Below are the code and all the weights of a small trained network. Each question names an input and a target symbol and asks about switching units off, where a switched-off unit gives its printed mean instead of its output.

import numpy as np


def w(rows, s, z=0):
    codes = np.array(rows[::2]) - 128.0
    scale = np.full(codes.shape[1], s)
    scale[-1] = z or s
    return codes * scale


def norm(h):
    return h / np.sqrt((h * h).mean(-1, keepdims=True) + 1e-5)


def softmax(a):
    e = np.exp(a - a.max(-1, keepdims=True))
    return e / e.sum(-1, keepdims=True)


def log_softmax(a):
    a = a - a.max(-1, keepdims=True)
    return a - np.log(np.exp(a).sum(-1, keepdims=True))


def net(x, mask):
    ids = ['αδηθλμξπσφω'.index(c) for c in x.split()]
    T = len(ids)
    res = E[ids] + P[:T]
    u = 0
    for l in range(3):
        r = norm(res)
        for j in range(3):
            rows = slice(3 * j, 3 * j + 3)
            q, k, v = (r @ M[l][rows].T for M in (Q, K, V))
            z = softmax(np.where(np.tri(T) > 0, q @ k.T / 3**0.5, -1e9)) @ v
            o = O[l][rows]
            res = res + np.where(mask[u + j], z, o[:, -1]) @ o[:, :-1]
        u += 3
    return log_softmax(norm(res)[-1] @ U[:, :-1].T + U[:, -1])


Q, K, V, O = {}, {}, {}, {}
E = w([
[118,129,112,83,205,155,163],'α',
[115,119,166,153,137,129,150],'δ',
[121,82,158,116,116,164,170],'η',
[117,180,154,95,92,107,93],'θ',
[55,118,175,130,95,113,177],'λ',
[157,117,116,114,174,136,197],'μ',
[108,115,168,88,109,135,75],'ξ',
[181,119,180,132,137,140,109],'π',
[81,22,4,125,111,118,136],'σ',
[129,144,129,114,108,160,154],'φ',
[200,119,142,52,116,139,91],'ω',
],0.021)
P = w([
[159,154,143,197,101,100,88],'0',
[90,157,210,58,139,64,139],'1',
[83,168,205,65,152,78,135],'2',
[48,154,213,101,150,155,121],'3',
[254,144,79,239,40,201,164],'4',
[214,133,86,211,61,196,177],'5',
],0.0082)
Q[0] = w([
[201,97,87,162,75,199,146],'0.h1',
[176,154,28,190,60,171,151],'0.h1',
[213,142,103,249,93,154,117],'0.h1',
[130,11,112,140,143,75,183],'0.h2',
[123,45,77,123,132,133,104],'0.h2',
[198,149,123,196,178,86,142],'0.h2',
[72,94,15,140,50,177,36],'0.h3',
[66,111,89,139,164,186,166],'0.h3',
[64,50,134,2,40,112,36],'0.h3',
],0.0095)
K[0] = w([
[125,140,151,35,170,46,141],'0.h1',
[103,117,203,40,142,78,174],'0.h1',
[132,131,253,57,126,82,168],'0.h1',
[170,162,184,117,159,119,192],'0.h2',
[167,218,201,113,144,158,1],'0.h2',
[82,88,130,122,155,194,153],'0.h2',
[132,76,62,74,82,82,88],'0.h3',
[117,153,123,172,157,147,144],'0.h3',
[82,94,92,145,124,128,107],'0.h3',
],0.0099)
V[0] = w([
[81,212,133,170,180,92,124],'0.h1',
[209,141,75,104,113,77,142],'0.h1',
[141,104,168,118,113,102,249],'0.h1',
[140,181,184,58,156,168,172],'0.h2',
[156,136,122,106,120,73,131],'0.h2',
[147,86,88,132,141,121,101],'0.h2',
[124,60,102,125,136,179,124],'0.h3',
[133,147,189,81,130,195,85],'0.h3',
[137,131,127,110,118,179,96],'0.h3',
],0.011)
O[0] = w([
[96,133,242,163,187,169,175,105],'0.h1',
[131,231,116,175,155,171,98,63],'0.h1',
[122,163,154,156,208,2,167,147],'0.h1',
[130,137,102,83,28,140,119,254],'0.h2',
[153,194,104,133,168,51,3,128],'0.h2',
[168,133,138,118,184,221,191,66],'0.h2',
[147,95,82,105,138,19,92,116],'0.h3',
[151,106,78,168,140,146,223,233],'0.h3',
[117,115,112,116,173,100,202,144],'0.h3',
],0.0087,0.0065)
Q[1] = w([
[132,124,93,135,212,133,106],'1.h1',
[132,159,180,135,111,133,9],'1.h1',
[95,136,99,192,169,100,70],'1.h1',
[254,76,49,40,171,114,166],'1.h2',
[79,128,185,160,163,166,73],'1.h2',
[169,83,110,65,109,140,189],'1.h2',
[116,171,89,140,160,113,43],'1.h3',
[69,189,202,46,102,173,86],'1.h3',
[118,147,175,51,198,109,114],'1.h3',
],0.0085)
K[1] = w([
[48,161,161,70,189,145,113],'1.h1',
[119,157,139,147,111,101,24],'1.h1',
[59,108,183,93,190,96,114],'1.h1',
[64,116,19,108,132,103,43],'1.h2',
[137,164,217,93,125,157,104],'1.h2',
[184,119,64,77,134,72,182],'1.h2',
[116,68,163,100,125,155,177],'1.h3',
[210,196,107,254,201,198,208],'1.h3',
[143,154,104,204,85,179,190],'1.h3',
],0.0098)
V[1] = w([
[62,77,122,86,161,42,112],'1.h1',
[80,33,97,99,143,86,106],'1.h1',
[74,81,210,181,134,120,41],'1.h1',
[68,115,6,182,165,81,110],'1.h2',
[134,139,146,133,204,195,151],'1.h2',
[114,234,147,2,213,169,149],'1.h2',
[219,106,114,162,178,152,217],'1.h3',
[155,119,145,82,99,99,72],'1.h3',
[120,97,131,50,157,124,123],'1.h3',
],0.0092)
O[1] = w([
[139,105,102,116,117,104,101,74],'1.h1',
[184,83,124,129,69,135,54,130],'1.h1',
[214,109,73,95,192,167,84,3],'1.h1',
[170,140,105,59,86,103,192,87],'1.h2',
[148,138,204,166,92,188,69,17],'1.h2',
[90,93,162,205,120,124,104,54],'1.h2',
[178,111,2,217,161,156,67,64],'1.h3',
[182,237,183,217,44,93,155,178],'1.h3',
[162,117,131,210,42,59,121,165],'1.h3',
],0.008,0.0052)
Q[2] = w([
[166,166,247,139,122,58,142],'2.h1',
[82,144,99,166,171,154,68],'2.h1',
[104,64,170,82,125,111,152],'2.h1',
[215,129,193,191,51,75,144],'2.h2',
[135,120,96,116,131,143,85],'2.h2',
[49,130,174,35,135,148,122],'2.h2',
[117,79,71,90,167,60,142],'2.h3',
[225,122,131,153,69,62,142],'2.h3',
[83,135,161,102,68,131,148],'2.h3',
],0.011)
K[2] = w([
[93,138,135,186,140,86,207],'2.h1',
[87,98,96,144,174,139,69],'2.h1',
[187,134,84,141,60,83,107],'2.h1',
[126,92,156,85,123,107,146],'2.h2',
[135,105,51,153,112,110,55],'2.h2',
[161,131,83,225,157,179,157],'2.h2',
[145,189,77,54,142,36,182],'2.h3',
[81,121,183,107,89,100,212],'2.h3',
[249,123,169,143,94,156,166],'2.h3',
],0.013)
V[2] = w([
[116,105,126,145,83,118,73],'2.h1',
[149,56,105,107,34,117,179],'2.h1',
[121,90,88,238,138,50,159],'2.h1',
[133,186,140,52,53,72,48],'2.h2',
[171,146,98,162,161,160,122],'2.h2',
[108,168,167,133,123,109,96],'2.h2',
[172,132,147,159,139,194,95],'2.h3',
[99,197,93,152,109,101,58],'2.h3',
[8,162,106,77,148,130,179],'2.h3',
],0.011)
O[2] = w([
[80,108,132,199,110,118,2,126],'2.h1',
[71,146,133,115,71,137,75,255],'2.h1',
[56,140,122,148,175,108,139,128],'2.h1',
[179,147,173,156,176,212,82,134],'2.h2',
[129,131,117,136,80,130,191,78],'2.h2',
[214,155,206,196,69,135,98,111],'2.h2',
[187,44,114,160,153,135,207,76],'2.h3',
[159,185,85,219,135,110,122,79],'2.h3',
[105,134,97,131,182,201,68,171],'2.h3',
],0.0093,0.009)
U = w([
[115,154,30,78,119,6,91,71],'α',
[50,90,146,203,108,101,125,99],'δ',
[162,227,59,160,57,176,143,128],'η',
[136,118,216,57,188,106,55,143],'θ',
[147,119,199,108,153,228,160,160],'λ',
[209,148,124,43,136,125,127,167],'μ',
[143,118,36,119,135,135,226,226],'ξ',
[42,188,84,56,184,175,140,112],'π',
[150,205,137,142,211,72,131,225],'σ',
[110,84,134,76,2,208,127,4],'φ',
[162,41,170,57,175,75,183,130],'ω',
],0.0091,0.0024)

Each question gives the input, a string of symbols that net reads in full, and the target symbol t.
The units are the heads (3 rows each of Q, K, V and O). Each row of codes is followed by its name. A weight is (code - 128) times the scale printed after its matrix; where a second scale follows, it is the last column's (O and U).
mask holds one flag per head, layer by layer. A switched-off head (its flag False) gives its mean, the last column of its rows in O, instead of its output. The means were averaged over made-up inputs and are rounded, as every weight is.
A unit's drop is (log p(t) with every unit on - log p(t) with that unit switched off) / (log p(t) with every unit on - log p(t) with every unit switched off).
The circuit of an input: a set's keep is (log p(t) with only the set's units on - log p(t) with every unit switched off) / (log p(t) with every unit on - log p(t) with every unit switched off). Starting from all 9 units, units are removed one at a time, each time the one whose removal leaves the highest keep (on an exact tie, the one counted first), for as long as the keep stays at least 0.8.
circuit, biggest first: the units of the circuit, biggest drop first
unit that matters most: the unit with the biggest drop
heads that matter: for each layer, one digit per head in row order, 1 if its drop is at least 0.15 and else 0, layers parted by /
drop of u: that unit's drop, to one decimal
input ξ ξ α π, target φ: unit that matters most => 0.h1
input α ξ η π, target δ: heads that matter => 100 / 011 / 000
input σ ξ φ, target ξ: heads that matter => 010 / 000 / 000
input π α η α ω, target δ: circuit, biggest first => [1.h2 0.h1]
input ξ ξ π φ μ, target φ: circuit, biggest first => [0.h1 2.h1]
input φ η θ φ, target π: circuit, biggest first => [0.h1 1.h3]
input π π α σ, target α: circuit, biggest first => [0.h3 1.h2]
input α α θ θ α, target δ: heads that matter => 000 / 010 / 000
input ξ ξ ξ δ, target φ: heads that matter => 101 / 000 / 000
input α η ξ, target δ: heads that matter => 100 / 011 / 000
input ω ξ θ η, target η: circuit, biggest first => [0.h1 2.h3]
input θ π λ η, target λ: circuit, biggest first => [0.h1 2.h1 1.h1]
input μ ω λ α, target σ: heads that matter => 101 / 000 / 000
input λ η μ, target θ: circuit, biggest first => [0.h3 2.h2]
input σ λ α φ ξ, target θ: unit that matters most => 0.h3
input μ η λ λ, target σ: heads that matter => 101 / 000 / 100
input ξ δ φ, target φ: heads that matter => 101 / 000 / 000
input π φ η, target ξ: heads that matter => 000 / 001 / 000
input η ξ δ, target α: heads that matter => 100 / 110 / 000
input ξ μ μ, target φ: heads that matter => 100 / 000 / 000
input λ δ θ, target θ: circuit, biggest first => [0.h3 0.h1 1.h1 2.h2]
input φ ω θ, target π: unit that matters most => 1.h3
input λ λ ξ δ, target θ: circuit, biggest first => [1.h1 2.h2]
input σ λ δ, target λ: circuit, biggest first => [1.h2 0.h2 0.h1]
input ω φ ξ ω η σ, target α: heads that matter => 001 / 010 / 000
input η η μ, target α: heads that matter => 100 / 000 / 000
input μ μ δ α ξ, target σ: circuit, biggest first => [0.h1]
input α ξ η, target δ: drop of 1.h3 => 0.2
